Here is a tiny trained network, its code and every weight. The questions are about switching its units off for an input and a class, where a switched-off unit gives its printed mean instead of its output.

import numpy as np


def w(rows, s, z=0):
    codes = np.array(rows[::2]) - 128.0
    scale = np.full(codes.shape[1], s)
    scale[-1] = z or s
    return codes * scale


def norm(h):
    return h / np.sqrt((h * h).mean(-1, keepdims=True) + 1e-5)


def f(y):
    return np.maximum(y, 0)


def log_softmax(a):
    a = a - a.max(-1, keepdims=True)
    return a - np.log(np.exp(a).sum(-1, keepdims=True))


def net(x, mask):
    res = np.array(x, float).reshape(1, 6) / 4 @ E
    u = 0
    for l in range(2):
        y = f(norm(res) @ A[l][:, :-1].T + A[l][:, -1])
        res = res + np.where(mask[u : u + 11], y, B[l][:, -1]) @ B[l][:, :-1]
        u += 11
    return log_softmax(norm(res)[-1] @ U[:, :-1].T + U[:, -1])


A, B = {}, {}
E = w([
[127,129,127,131,128,128,128],'x0',
[67,166,175,149,161,250,52],'x1',
[230,173,147,155,208,168,174],'x2',
[128,128,127,129,128,128,129],'x3',
[64,165,167,89,211,49,173],'x4',
[128,128,126,129,128,127,128],'x5',
],0.011)
A[0] = w([
[196,107,100,148,59,120,129,131],'0.n0',
[77,142,121,142,171,142,128,43],'0.n1',
[194,142,117,140,77,157,113,84],'0.n2',
[62,140,140,126,160,209,96,61],'0.n3',
[180,106,117,142,54,177,121,253],'0.n4',
[88,129,136,130,186,103,135,71],'0.n5',
[143,124,121,128,91,86,146,130],'0.n6',
[252,147,136,133,221,154,163,59],'0.n7',
[188,155,137,140,237,210,145,37],'0.n8',
[124,148,136,133,143,146,108,98],'0.n9',
[122,136,128,144,155,53,145,73],'0.n10',
],0.021,0.0061)
B[0] = w([
[96,182,227,118,111,108,161,213],'0.n0',
[96,54,246,160,130,101,102,160],'0.n1',
[154,37,171,86,124,208,202,185],'0.n2',
[81,151,46,201,96,110,186,222],'0.n3',
[142,197,56,152,34,196,33,238],'0.n4',
[86,199,186,76,144,138,178,170],'0.n5',
[156,122,199,75,119,79,101,183],'0.n6',
[80,125,107,254,92,119,233,249],'0.n7',
[175,97,183,23,214,162,54,233],'0.n8',
[147,93,150,119,117,90,75,155],'0.n9',
[169,94,17,115,110,130,122,182],'0.n10',
],0.026,0.016)
A[1] = w([
[128,42,108,113,180,35,151,145],'1.n0',
[129,228,138,163,139,78,17,101],'1.n1',
[114,115,139,145,87,104,179,199],'1.n2',
[159,84,129,103,75,175,93,72],'1.n3',
[132,84,108,116,158,184,190,54],'1.n4',
[176,155,166,47,241,212,22,171],'1.n5',
[103,183,132,143,92,176,106,30],'1.n6',
[178,44,45,183,134,168,55,98],'1.n7',
[164,131,129,4,132,128,58,3],'1.n8',
[134,155,77,196,205,55,157,59],'1.n9',
[47,153,142,169,160,149,95,154],'1.n10',
],0.025,0.0023)
B[1] = w([
[77,95,45,164,185,89,213,214],'1.n0',
[151,186,163,88,51,104,110,185],'1.n1',
[170,153,134,156,165,211,95,244],'1.n2',
[107,225,141,121,192,44,132,220],'1.n3',
[161,157,100,107,54,103,94,202],'1.n4',
[207,88,211,132,234,45,63,191],'1.n5',
[128,12,89,133,166,101,174,251],'1.n6',
[159,139,49,203,77,153,60,198],'1.n7',
[126,14,142,75,108,219,58,205],'1.n8',
[152,166,132,3,127,41,117,199],'1.n9',
[55,155,162,117,105,169,148,224],'1.n10',
],0.035,0.013)
U = w([
[169,101,197,61,39,120,61,107],'0',
[90,139,35,185,35,117,82,159],'1',
[99,14,83,76,140,150,129,168],'2',
[3,153,154,137,138,143,161,3],'3',
[194,149,180,187,73,186,180,107],'4',
[215,113,128,208,151,96,28,117],'5',
[174,147,55,111,132,66,199,197],'6',
[121,98,215,128,214,53,129,136],'7',
],0.023,0.0023)

Each question gives the input, the list of numbers given to net, and the class t.
The units are the neurons (one row each of A and B). Each row of codes is followed by its name. A weight is (code - 128) times the scale printed after its matrix; where a second scale follows, it is the last column's (A, B and U).
mask holds one flag per neuron, layer by layer. A switched-off neuron (its flag False) gives its mean, the last column of its row in B, instead of its output. The means were averaged over made-up inputs and are rounded, as every weight is.
A unit's drop is (log p(t) with every unit on - log p(t) with that unit switched off) / (log p(t) with every unit on - log p(t) with every unit switched off).
The circuit of an input: a set's keep is (log p(t) with only the set's units on - log p(t) with every unit switched off) / (log p(t) with every unit on - log p(t) with every unit switched off). Starting from the 12 units with the biggest drops (on a tie, the unit counted first), units are removed one at a time, each time the one whose removal leaves the highest keep (on an exact tie, the one counted first), for as long as the keep stays at least 0.8.
circuit, biggest first: the units of the circuit, biggest drop first
most important unit: the unit with the biggest drop
top k neurons: the k neurons with the biggest drops, biggest first
k most important neurons of layer l: the k neurons of layer l with the biggest drops, biggest first
input [0,-8,0,6,8,-6], class 2: circuit, biggest first : (0.n7; 1.n8)
input [-7,7,-7,3,1,5], class 3: top 3 neurons : (0.n4; 0.n10; 1.n10)
input [1,-5,-1,-2,2,1], class 2: circuit, biggest first : (0.n7; 0.n4; 1.n8)
input [3,3,-7,-7,2,0], class 3: most important neuron of layer 0 : (0.n4)
input [5,0,-7,5,1,0], class 2: circuit, biggest first : (0.n7; 0.n4; 1.n8)
input [-1,0,0,8,-1,5], class 0: top 4 neurons : (0.n7; 0.n3; 0.n0; 1.n0)
input [2,7,1,1,4,7], class 7: top 2 neurons : (0.n8; 0.n7)
input [-2,1,-4,-5,3,-1], class 3: top 3 neurons : (0.n8; 0.n2; 0.n4)
input [-6,0,-3,-6,-4,1], class 0: 3 most important neurons of layer 0 : (0.n7; 0.n3; 0.n4)
input [-7,5,8,2,1,3], class 7: top 4 neurons : (0.n8; 0.n4; 0.n10; 0.n7)
input [3,-4,-3,4,8,-5], class 2: top 4 neurons : (0.n7; 0.n3; 0.n4; 1.n8)
input [6,-7,-8,7,0,-5], class 0: top 2 neurons : (0.n7; 0.n2)
input [5,-4,-5,1,1,8], class 2: 4 most important neurons of layer 0 : (0.n4; 0.n7; 0.n8; 0.n3)
input [7,-6,-4,8,-6,1], class 0: circuit, biggest first : (0.n7)
input [8,-2,-8,8,2,-6], class 2: 4 most important neurons of layer 0 : (0.n4; 0.n7; 0.n3; 0.n8)
input [-3,0,2,-6,2,-4], class 6: top 3 neurons : (0.n7; 0.n4; 0.n0)
input [-3,-4,0,-3,4,5], class 2: top 4 neurons : (0.n7; 0.n3; 0.n4; 1.n8)
input [5,4,7,1,3,1], class 7: circuit, biggest first : (0.n8; 0.n7)
input [-7,-4,-2,-8,6,-4], class 2: top 3 neurons : (0.n7; 0.n3; 0.n4)
input [6,-4,6,8,-5,-8], class 4: most important unit : 0.n7
input [-7,8,6,-6,1,-1], class 7: top 2 neurons : (0.n8; 1.n5)
input [1,1,-5,2,6,-3], class 3: top 2 neurons : (0.n8; 0.n5)
input [8,0,1,7,-7,4], class 4: top 2 neurons : (0.n8; 0.n0)
input [-3,-1,-7,1,-4,-2], class 0: top 3 neurons : (0.n7; 0.n3; 1.n1)
input [-4,2,-3,3,8,0], class 3: 3 most important neurons of layer 0 : (0.n8; 0.n5; 0.n1)
input [-2,-3,-1,-7,-7,0], class 0: 4 most important neurons of layer 0 : (0.n7; 0.n0; 0.n3; 0.n4)
input [-3,0,-5,-4,-5,-8], class 0: circuit, biggest first : (0.n0)
